[134 157 116 148 124 128 138 129]
The entry just left of 138: 128
What is the entry just left of 148?
Answer: 116

a = [138 116 118 130 126 121 139 141 140 129 115 121 137 130 118 104]
Which number is the first entry? 138
Which number is the last entry? 104
Which number is the 3rd-last entry? 130
The 2nd smallest entry -> 115
The 4th entry: 130

Read these off the grid that follows.
1) Find the 1st entry on the main diagonal.
2) Find the entry directly above the smallest entry.
3) Find the first entry of the smallest entry's row.
4) Find the entry directly below 103.
5) Find the entry in the top-right corner.
6) Find the second entry on the main diagonal.
7) Find the bottom-left entry.
8) Find the largest entry.
[[133 142 146 131]
 [121 111 113 111]
 [136 117 140 145]
 [141 143 147 147]
 [129 113 124 143]
 [144 143 143 147]
 [149 141 147 145]
 [114 114 103 110]
 [126 124 109 110]]
1) 133
2) 147
3) 114
4) 109
5) 131
6) 111
7) 126
8) 149

[113 153 119 112 139 131 151 118 132 123 114 115 136 111]
The entry just left of 139 is 112
The first entry: 113
The third entry from the right: 115
Find the second entry.
A: 153
